Below is a small trained network, with its code and all its weights. Each question gives an input and a target symbol and asks what happens when units are switched off, that is, made to give their printed mean instead of their output.

import numpy as np


def w(rows, s, z=0):
    codes = np.array(rows[::2]) - 128.0
    scale = np.full(codes.shape[1], s)
    scale[-1] = z or s
    return codes * scale


def norm(h):
    return h / np.sqrt((h * h).mean(-1, keepdims=True) + 1e-5)


def softmax(a):
    e = np.exp(a - a.max(-1, keepdims=True))
    return e / e.sum(-1, keepdims=True)


def log_softmax(a):
    a = a - a.max(-1, keepdims=True)
    return a - np.log(np.exp(a).sum(-1, keepdims=True))


def net(x, mask):
    ids = ['αβδζηλμξπστφψω'.index(c) for c in x.split()]
    T = len(ids)
    res = E[ids] + P[:T]
    u = 0
    for l in range(3):
        r = norm(res)
        for j in range(2):
            rows = slice(2 * j, 2 * j + 2)
            q, k, v = (r @ M[l][rows].T for M in (Q, K, V))
            z = softmax(np.where(np.tri(T) > 0, q @ k.T / 2**0.5, -1e9)) @ v
            o = O[l][rows]
            res = res + np.where(mask[u + j], z, o[:, -1]) @ o[:, :-1]
        u += 2
    return log_softmax(norm(res)[-1] @ U[:, :-1].T + U[:, -1])


Q, K, V, O = {}, {}, {}, {}
E = w([
[112,115,81,157,81,81,163,235],'α',
[107,97,125,171,69,97,140,225],'β',
[147,133,107,208,57,131,155,31],'δ',
[156,145,111,173,74,131,152,55],'ζ',
[147,192,130,223,139,78,119,219],'η',
[102,195,104,161,60,96,78,205],'λ',
[117,85,158,192,121,109,139,4],'μ',
[164,38,173,110,59,60,194,232],'ξ',
[163,116,91,136,112,96,170,64],'π',
[145,110,110,132,103,108,138,39],'σ',
[141,113,110,57,33,112,120,196],'τ',
[167,57,106,172,104,101,39,182],'φ',
[150,159,158,107,104,123,132,93],'ψ',
[30,173,210,109,86,104,176,144],'ω',
],0.015)
P = w([
[70,115,138,156,194,228,130,127],'0',
[130,146,94,219,12,113,117,91],'1',
[152,151,87,200,21,102,113,77],'2',
[157,155,94,174,37,93,105,98],'3',
[154,162,90,160,60,85,96,104],'4',
[161,173,87,139,67,68,82,111],'5',
[165,179,99,110,81,69,73,116],'6',
[153,189,99,100,103,57,58,119],'7',
[147,194,111,81,127,54,49,115],'8',
[133,181,108,69,142,40,38,127],'9',
[137,171,123,49,167,23,36,126],'10',
[115,183,128,35,185,21,23,123],'11',
[109,188,114,21,214,1,26,132],'12',
],0.0088)
Q[0] = w([
[202,164,98,128,78,67,159,152],'0.h0',
[110,142,190,68,133,56,122,196],'0.h0',
[120,111,63,138,66,36,151,116],'0.h1',
[37,93,146,120,84,65,34,244],'0.h1',
],0.011)
K[0] = w([
[155,142,120,72,131,94,111,87],'0.h0',
[87,130,150,100,170,49,83,128],'0.h0',
[142,138,136,108,185,111,99,91],'0.h1',
[93,135,140,76,123,5,114,130],'0.h1',
],0.018)
V[0] = w([
[103,133,1,121,132,169,197,146],'0.h0',
[120,94,217,191,124,190,96,153],'0.h0',
[70,54,70,135,99,147,73,142],'0.h1',
[141,142,113,121,98,126,99,61],'0.h1',
],0.0071)
O[0] = w([
[99,86,254,121,181,210,111,182,66],'0.h0',
[215,184,70,73,150,111,148,164,4],'0.h0',
[79,217,40,74,129,146,118,112,111],'0.h1',
[162,201,209,149,44,91,46,119,230],'0.h1',
],0.0067,0.004)
Q[1] = w([
[133,129,157,159,125,67,93,213],'1.h0',
[69,119,116,135,175,130,111,231],'1.h0',
[98,120,115,162,78,58,93,204],'1.h1',
[175,127,149,153,122,128,121,8],'1.h1',
],0.017)
K[1] = w([
[111,143,194,34,141,22,50,126],'1.h0',
[155,112,108,93,169,35,77,191],'1.h0',
[91,120,152,58,177,17,79,103],'1.h1',
[125,128,96,96,110,250,200,91],'1.h1',
],0.014)
V[1] = w([
[147,135,181,159,132,108,59,180],'1.h0',
[142,123,102,239,166,60,184,157],'1.h0',
[103,233,189,109,145,101,172,132],'1.h1',
[246,161,140,95,229,156,128,147],'1.h1',
],0.013)
O[1] = w([
[51,118,146,183,97,117,111,168,156],'1.h0',
[140,95,217,149,210,128,125,153,152],'1.h0',
[198,112,188,72,95,186,127,188,194],'1.h1',
[113,147,133,87,139,150,8,119,1],'1.h1',
],0.016,0.0088)
Q[2] = w([
[93,129,101,130,132,141,154,254],'2.h0',
[19,66,127,91,171,168,124,120],'2.h0',
[49,163,101,165,146,106,134,158],'2.h1',
[169,154,84,139,160,91,86,12],'2.h1',
],0.017)
K[2] = w([
[111,69,166,93,81,9,126,173],'2.h0',
[163,50,101,213,113,126,101,155],'2.h0',
[64,83,101,143,94,71,106,184],'2.h1',
[151,140,51,165,189,253,69,80],'2.h1',
],0.016)
V[2] = w([
[200,244,115,138,162,88,78,195],'2.h0',
[123,107,118,5,162,68,125,81],'2.h0',
[215,60,49,204,170,46,91,92],'2.h1',
[143,121,205,86,149,59,206,131],'2.h1',
],0.013)
O[2] = w([
[176,147,116,122,99,4,118,153,83],'2.h0',
[124,44,147,166,67,147,166,127,2],'2.h0',
[115,72,85,94,147,97,65,148,41],'2.h1',
[186,122,120,141,87,174,79,66,204],'2.h1',
],0.018,0.0066)
U = w([
[130,54,128,31,178,114,200,152,207],'α',
[159,83,138,171,28,12,121,119,46],'β',
[66,138,18,92,34,184,137,119,162],'δ',
[213,96,184,72,72,208,197,138,133],'ζ',
[122,254,144,77,159,100,188,168,58],'η',
[80,185,177,240,84,133,78,16,2],'λ',
[233,172,84,116,150,74,87,96,46],'μ',
[12,64,240,184,92,129,166,160,96],'ξ',
[131,103,213,79,149,153,53,204,216],'π',
[28,106,80,121,138,116,55,136,244],'σ',
[119,28,112,100,135,177,76,78,250],'τ',
[172,175,62,68,197,185,108,58,129],'φ',
[173,102,125,158,225,88,208,44,73],'ψ',
[43,99,140,65,185,244,149,128,231],'ω',
],0.0077,0.0052)

Each question gives the input, a string of symbols that net reads in full, and the target symbol t.
The units are the heads (2 rows each of Q, K, V and O). Each row of codes is followed by its name. A weight is (code - 128) times the scale printed after its matrix; where a second scale follows, it is the last column's (O and U).
mask holds one flag per head, layer by layer. A switched-off head (its flag False) gives its mean, the last column of its rows in O, instead of its output. The means were averaged over made-up inputs and are rounded, as every weight is.
A unit's drop is (log p(t) with every unit on - log p(t) with that unit switched off) / (log p(t) with every unit on - log p(t) with every unit switched off).
The circuit of an input: a set's keep is (log p(t) with only the set's units on - log p(t) with every unit switched off) / (log p(t) with every unit on - log p(t) with every unit switched off). Starting from all 6 units, units are removed one at a time, each time the one whose removal leaves the highest keep (on an exact tie, the one counted first), for as long as the keep stays at least 0.8.
units of the circuit, in order: the units of the circuit, biggest drop first
most important unit: the unit with the biggest drop
heads that matter: for each layer, one digit per head in row order, 1 if its drop is at least 0.15 and else 0, layers parted by /
input α α α σ α μ ω ζ ζ π ζ, target λ: units of the circuit, in order	[0.h0; 0.h1; 1.h1]
input α ζ σ π, target λ: units of the circuit, in order	[0.h1; 0.h0; 1.h1]
input τ β ψ ζ α ζ ζ σ σ, target ξ: heads that matter	11 / 11 / 11
input ζ τ δ ψ α ζ σ μ ζ ω ζ ω, target ζ: heads that matter	00 / 01 / 00
input δ ζ ψ ψ α λ φ τ, target σ: heads that matter	00 / 01 / 01
input ξ η ψ ω τ φ ψ ψ α ξ φ α, target σ: units of the circuit, in order	[1.h1; 2.h1]
input ω μ ψ ω σ ψ α μ, target ζ: heads that matter	00 / 01 / 00
input ψ ψ ζ τ ψ δ τ π α η λ ξ ζ, target π: heads that matter	10 / 01 / 00
input η α ζ η ζ α τ, target δ: units of the circuit, in order	[1.h0]
input φ ζ ζ ζ, target α: heads that matter	11 / 11 / 01
input ζ α ζ λ α α α ψ ψ φ σ, target η: units of the circuit, in order	[0.h0; 2.h1; 1.h1]
input η ψ ζ, target ψ: units of the circuit, in order	[1.h1; 1.h0; 0.h1]
input ψ α ω ξ ω η δ δ, target π: units of the circuit, in order	[0.h0; 1.h1]
input π λ α π ζ ζ ζ λ ψ ψ α, target β: units of the circuit, in order	[0.h0; 2.h0]
input η σ ψ α ω λ η ψ, target ψ: heads that matter	01 / 11 / 00
input φ α ψ ψ η, target β: heads that matter	11 / 10 / 11
input λ ζ α ψ ξ δ α π ζ, target μ: units of the circuit, in order	[2.h0; 0.h0; 2.h1]
input π ψ ω ζ ψ φ ψ ψ δ α ω ζ, target ω: units of the circuit, in order	[0.h0; 2.h0; 1.h1]
input φ η ζ τ, target δ: units of the circuit, in order	[0.h0; 1.h0]
input λ α φ ζ α ζ τ ζ δ φ ζ α, target σ: most important unit	0.h1
input ζ μ α ψ μ ζ ψ α ζ ζ ω, target ζ: most important unit	1.h1
input ξ α φ α φ α τ τ ξ, target δ: heads that matter	00 / 10 / 00
